Below are the code and all the weights of a small trained network. Each question names an input and a class and asks about switching units off, where a switched-off unit gives its printed mean instead of its output.

import numpy as np


def w(rows, s, z=0):
    codes = np.array(rows[::2]) - 128.0
    scale = np.full(codes.shape[1], s)
    scale[-1] = z or s
    return codes * scale


def f(y):
    return y / 2 * (1 + np.tanh(0.7978845608 * (y + 0.044715 * y**3)))


def log_softmax(a):
    a = a - a.max(-1, keepdims=True)
    return a - np.log(np.exp(a).sum(-1, keepdims=True))


def net(x, mask):
    res = np.array(x, float).reshape(1, 3) / 4 @ E
    y = f(res @ A[0][:, :-1].T + A[0][:, -1])
    res = res + np.where(mask, y, B[0][:, -1]) @ B[0][:, :-1]
    return log_softmax(res[-1] @ U[:, :-1].T + U[:, -1])


A, B = {}, {}
E = w([
[12,189,115,133,73,122,160,76],'x0',
[218,254,112,159,84,94,89,45],'x1',
[185,160,60,57,159,165,205,131],'x2',
],0.0092)
A[0] = w([
[96,117,217,182,146,58,59,155,23],'n1',
[66,81,152,72,105,87,173,175,126],'n2',
[178,208,113,169,34,94,101,37,255],'n3',
[166,124,88,46,138,178,188,96,47],'n4',
[26,183,100,145,117,199,149,60,138],'n5',
[162,146,43,78,171,160,254,125,81],'n6',
[212,98,172,110,179,164,70,154,137],'n7',
],0.007,0.0011)
B[0] = w([
[164,101,171,123,52,95,58,163,177],'n1',
[124,11,87,39,213,82,206,93,175],'n2',
[212,37,100,54,211,104,111,114,255],'n3',
[115,98,155,142,1,87,58,164,171],'n4',
[229,81,188,254,145,170,200,88,198],'n5',
[166,152,209,188,86,32,131,251,199],'n6',
[222,152,152,215,164,189,230,43,176],'n7',
],0.007,0.0097)
U = w([
[122,87,208,140,18,41,105,187,136],'0',
[159,89,181,195,138,244,248,66,153],'1',
[133,47,46,1,228,76,160,119,125],'2',
[95,135,57,96,128,184,147,132,203],'3',
[58,172,85,97,79,227,110,133,4],'4',
],0.0077,0.0035)

Each question gives the input, the list of numbers given to net, and the class t.
The units are the neurons (one row each of A and B). Each row of codes is followed by its name. A weight is (code - 128) times the scale printed after its matrix; where a second scale follows, it is the last column's (A, B and U).
mask holds one flag per neuron, in row order. A switched-off neuron (its flag False) gives its mean, the last column of its row in B, instead of its output. The means were averaged over made-up inputs and are rounded, as every weight is.
A unit's drop is (log p(t) with every unit on - log p(t) with that unit switched off) / (log p(t) with every unit on - log p(t) with every unit switched off).
The circuit of an input: a set's keep is (log p(t) with only the set's units on - log p(t) with every unit switched off) / (log p(t) with every unit on - log p(t) with every unit switched off). Starting from all 7 units, units are removed one at a time, each time the one whose removal leaves the highest keep (on an exact tie, the one counted first), for as long as the keep stays at least 0.8.
units of the circuit, in order: the units of the circuit, biggest drop first
most important unit: the unit with the biggest drop
top k neurons: the k neurons with the biggest drops, biggest first
drop of u: that unit's drop, to one decimal
input [4,-6,7], class 0: most important unit => n6
input [4,2,4], class 0: units of the circuit, in order => [n7; n6]
input [-7,-6,2], class 1: top 2 neurons => [n7; n3]
input [-2,3,2], class 3: units of the circuit, in order => [n5; n2; n1]
input [-3,8,3], class 2: top 2 neurons => [n3; n5]
input [1,-1,-2], class 3: top 2 neurons => [n6; n3]
input [-3,0,6], class 0: units of the circuit, in order => [n6; n4]
input [-2,0,2], class 3: units of the circuit, in order => [n5; n3; n1]
input [7,-4,-6], class 1: top 2 neurons => [n5; n6]
input [8,-7,5], class 1: top 4 neurons => [n5; n3; n1; n2]
input [-5,8,-5], class 2: top 3 neurons => [n3; n5; n6]
input [1,5,-3], class 2: top 2 neurons => [n3; n6]
input [-3,-6,6], class 0: top 3 neurons => [n6; n4; n3]
input [4,7,-5], class 2: top 2 neurons => [n3; n6]
input [-6,3,0], class 1: most important unit => n7
input [6,3,-5], class 1: top 4 neurons => [n5; n6; n4; n3]
input [0,3,-2], class 3: drop of n7 => 0.0
input [0,7,-6], class 2: drop of n2 => -0.1
input [0,2,5], class 0: drop of n4 => 0.1
